Below is a small trained network, with its code and all its weights. Each question gives an input and a target symbol and asks what happens when units are switched off, that is, made to give their printed mean instead of their output.

import numpy as np


def w(rows, s, z=0):
    codes = np.array(rows[::2]) - 128.0
    scale = np.full(codes.shape[1], s)
    scale[-1] = z or s
    return codes * scale


def norm(h):
    return h / np.sqrt((h * h).mean(-1, keepdims=True) + 1e-5)


def f(y):
    return np.maximum(y, 0)


def softmax(a):
    e = np.exp(a - a.max(-1, keepdims=True))
    return e / e.sum(-1, keepdims=True)


def log_softmax(a):
    a = a - a.max(-1, keepdims=True)
    return a - np.log(np.exp(a).sum(-1, keepdims=True))


def net(x, mask):
    ids = ['ΔΨαγεζηλμξτφ'.index(c) for c in x.split()]
    T = len(ids)
    res = E[ids] + P[:T]
    r = norm(res)
    for j in range(2):
        rows = slice(2 * j, 2 * j + 2)
        q, k, v = (r @ M[0][rows].T for M in (Q, K, V))
        z = softmax(np.where(np.tri(T) > 0, q @ k.T / 2**0.5, -1e9)) @ v
        o = O[0][rows]
        res = res + np.where(mask[j], z, o[:, -1]) @ o[:, :-1]
    y = f(norm(res) @ A[0][:, :-1].T + A[0][:, -1])
    res = res + np.where(mask[2:10], y, B[0][:, -1]) @ B[0][:, :-1]
    return log_softmax(norm(res)[-1] @ U[:, :-1].T + U[:, -1])


Q, K, V, O, A, B = {}, {}, {}, {}, {}, {}
E = w([
[184,139,95,157,131,144,37,128,145,190,141],'Δ',
[143,131,94,170,73,135,123,143,13,187,77],'Ψ',
[169,185,157,31,120,27,219,218,168,179,131],'α',
[136,212,79,83,193,144,106,91,52,129,172],'γ',
[105,126,155,75,31,209,169,100,241,169,48],'ε',
[253,151,197,120,147,168,56,170,85,135,119],'ζ',
[193,226,47,81,166,121,85,169,117,99,143],'η',
[126,145,169,116,145,122,110,227,48,49,150],'λ',
[131,110,159,119,82,149,23,113,82,153,179],'μ',
[134,94,95,163,113,124,80,96,120,168,106],'ξ',
[169,104,170,133,81,113,72,85,104,134,129],'τ',
[143,37,105,109,106,150,72,118,112,157,155],'φ',
],0.025)
P = w([
[22,40,250,205,177,120,219,80,112,64,105],'0',
[234,157,114,193,36,141,7,137,135,186,107],'1',
[220,136,157,202,44,111,65,109,101,155,149],'2',
[230,188,82,135,44,139,11,160,99,171,131],'3',
[198,185,134,115,76,95,74,179,73,155,172],'4',
[164,188,124,119,89,123,88,178,88,163,136],'5',
[160,190,133,66,105,134,65,174,60,142,90],'6',
[166,188,143,78,115,153,63,167,100,166,85],'7',
[152,199,106,79,124,120,106,196,72,144,183],'8',
[189,230,65,45,124,139,88,202,63,152,184],'9',
[137,158,96,93,153,123,131,182,56,133,209],'10',
[137,182,76,37,217,129,135,198,71,128,188],'11',
[119,176,72,14,216,117,141,197,57,125,167],'12',
[138,174,88,64,172,96,143,200,83,154,165],'13',
],0.014)
Q[0] = w([
[54,117,128,142,114,199,189,85,252,141,76],'h0',
[151,148,119,90,119,142,116,179,91,168,107],'h0',
[131,135,112,84,134,148,90,144,103,162,121],'h1',
[154,118,80,147,135,157,22,148,39,115,146],'h1',
],0.14)
K[0] = w([
[182,156,74,88,56,131,1,135,106,184,169],'h0',
[63,71,173,130,161,121,163,24,105,99,142],'h0',
[131,98,106,91,171,138,172,128,170,134,136],'h1',
[104,202,101,71,208,109,171,188,72,76,157],'h1',
],0.089)
V[0] = w([
[100,102,159,90,107,143,198,107,235,66,126],'h0',
[101,80,85,92,96,153,2,91,116,120,176],'h0',
[149,136,111,132,134,135,128,154,134,50,123],'h1',
[95,186,94,150,152,103,97,71,124,93,121],'h1',
],0.056)
O[0] = w([
[19,131,136,232,124,188,140,112,245,159,101,115],'h0',
[126,74,110,4,219,199,150,120,109,44,56,3],'h0',
[88,119,125,155,117,94,45,116,172,141,53,251],'h1',
[52,191,48,150,85,69,112,70,156,72,152,85],'h1',
],0.019,0.035)
A[0] = w([
[145,198,148,157,161,187,161,14,161,165,155,133],'n0',
[117,101,159,119,150,154,162,65,138,87,114,34],'n1',
[173,119,118,136,117,101,98,110,89,82,119,126],'n2',
[89,141,154,161,133,193,165,103,158,119,117,1],'n3',
[130,5,3,139,87,147,220,108,82,218,133,231],'n4',
[169,95,97,165,186,120,137,100,67,60,93,50],'n5',
[90,176,139,87,62,134,179,170,206,218,149,186],'n6',
[58,135,147,121,75,116,180,144,115,36,185,41],'n7',
],0.05,0.0065)
B[0] = w([
[170,153,140,150,187,108,143,29,82,15,125,161],'n0',
[153,131,120,175,84,116,168,213,158,97,222,145],'n1',
[76,79,87,144,172,181,150,144,142,103,123,191],'n2',
[186,96,107,66,51,128,76,117,25,141,163,157],'n3',
[59,101,90,128,173,146,151,94,189,47,7,147],'n4',
[124,210,148,187,94,102,93,110,116,207,151,158],'n5',
[147,121,93,4,169,131,181,228,78,156,84,253],'n6',
[83,88,220,103,189,169,98,136,139,212,105,142],'n7',
],0.035,0.038)
U = w([
[164,218,109,166,221,202,110,194,141,83,152,4],'Δ',
[91,107,85,212,84,200,223,120,30,104,33,7],'Ψ',
[147,132,155,30,134,81,230,176,172,144,108,194],'α',
[125,229,116,107,193,148,95,48,52,219,191,82],'γ',
[176,99,106,13,87,169,113,56,98,141,120,193],'ε',
[226,192,222,204,95,139,158,64,116,197,176,252],'ζ',
[158,187,2,90,103,96,100,88,195,118,119,146],'η',
[73,109,184,147,108,132,52,241,71,162,98,136],'λ',
[122,120,173,116,49,196,142,187,149,63,189,126],'μ',
[153,119,208,185,156,124,120,99,178,67,50,241],'ξ',
[176,61,126,167,145,58,142,119,53,84,203,114],'τ',
[65,6,84,116,192,202,173,149,184,139,159,23],'φ',
],0.0083,0.005)

Each question gives the input, a string of symbols that net reads in full, and the target symbol t.
The units are the heads (2 rows each of Q, K, V and O) and the neurons (one row each of A and B). Each row of codes is followed by its name. A weight is (code - 128) times the scale printed after its matrix; where a second scale follows, it is the last column's (O, A, B and U).
mask holds one flag per unit, heads first, then neurons. A switched-off unit (its flag False) gives its mean, the last column of its rows in O or B, instead of its output. The means were averaged over made-up inputs and are rounded, as every weight is.
A unit's drop is (log p(t) with every unit on - log p(t) with that unit switched off) / (log p(t) with every unit on - log p(t) with every unit switched off).
The circuit of an input: a set's keep is (log p(t) with only the set's units on - log p(t) with every unit switched off) / (log p(t) with every unit on - log p(t) with every unit switched off). Starting from all 10 units, units are removed one at a time, each time the one whose removal leaves the highest keep (on an exact tie, the one counted first), for as long as the keep stays at least 0.8.
circuit, biggest first: the units of the circuit, biggest drop first
unit that matters most: the unit with the biggest drop
k most important neurons: the k neurons with the biggest drops, biggest first
heads that matter: for each layer, one digit per head in row order, 1 if its drop is at least 0.15 and else 0, layers parted by /
input α λ ε λ λ τ τ Ψ Δ, target ζ: circuit, biggest first -> (h0)
input φ λ Δ η γ τ Δ Ψ, target μ: 2 most important neurons -> (n1, n6)
input Δ λ ε λ λ φ η λ ζ τ Ψ φ λ, target γ: circuit, biggest first -> (h0, n5)
input λ η Δ λ α Ψ γ γ Ψ α α μ τ τ, target α: heads that matter -> 00
input μ λ λ λ λ φ μ μ Δ γ ζ, target Δ: heads that matter -> 10
input ε λ ζ λ ε λ ζ λ τ λ ξ, target Ψ: heads that matter -> 10
input τ ζ η λ λ φ λ φ, target ε: heads that matter -> 10
input Ψ ξ τ μ λ λ φ λ α ζ Ψ ξ, target τ: circuit, biggest first -> (h0, n6)
input γ Ψ λ λ λ, target φ: 3 most important neurons -> (n7, n2, n5)
input ξ τ Ψ Ψ λ φ, target ξ: circuit, biggest first -> (h0, n6)
input ξ τ ζ, target ζ: circuit, biggest first -> (h1, n6, h0, n2)
input λ ε γ Δ, target α: circuit, biggest first -> (n6, h0)
input τ Ψ Ψ Ψ γ ζ Ψ λ ζ, target ε: circuit, biggest first -> (h0, n3)
input γ τ τ, target φ: circuit, biggest first -> (n2, h0)
input λ ε λ λ ζ μ Ψ λ α Ψ Ψ, target α: heads that matter -> 10
input η γ λ λ, target η: unit that matters most -> h1
input μ Δ λ ζ λ α ε Δ λ α λ λ τ, target Δ: 4 most important neurons -> (n1, n5, n6, n3)
input μ τ τ μ Ψ, target Δ: 3 most important neurons -> (n5, n1, n6)
input λ Ψ τ λ φ ζ τ α ξ Δ Δ φ, target α: 2 most important neurons -> (n6, n2)
input Ψ λ ζ τ ζ τ λ μ η ξ γ, target τ: unit that matters most -> h0
input τ Ψ φ α γ λ η, target ε: 2 most important neurons -> (n3, n5)
input α τ λ, target ζ: 2 most important neurons -> (n0, n2)
input λ λ μ ξ τ λ γ γ, target γ: 2 most important neurons -> (n0, n7)
input φ Ψ Δ λ λ Δ Ψ Δ ζ γ, target μ: 4 most important neurons -> (n1, n6, n3, n7)
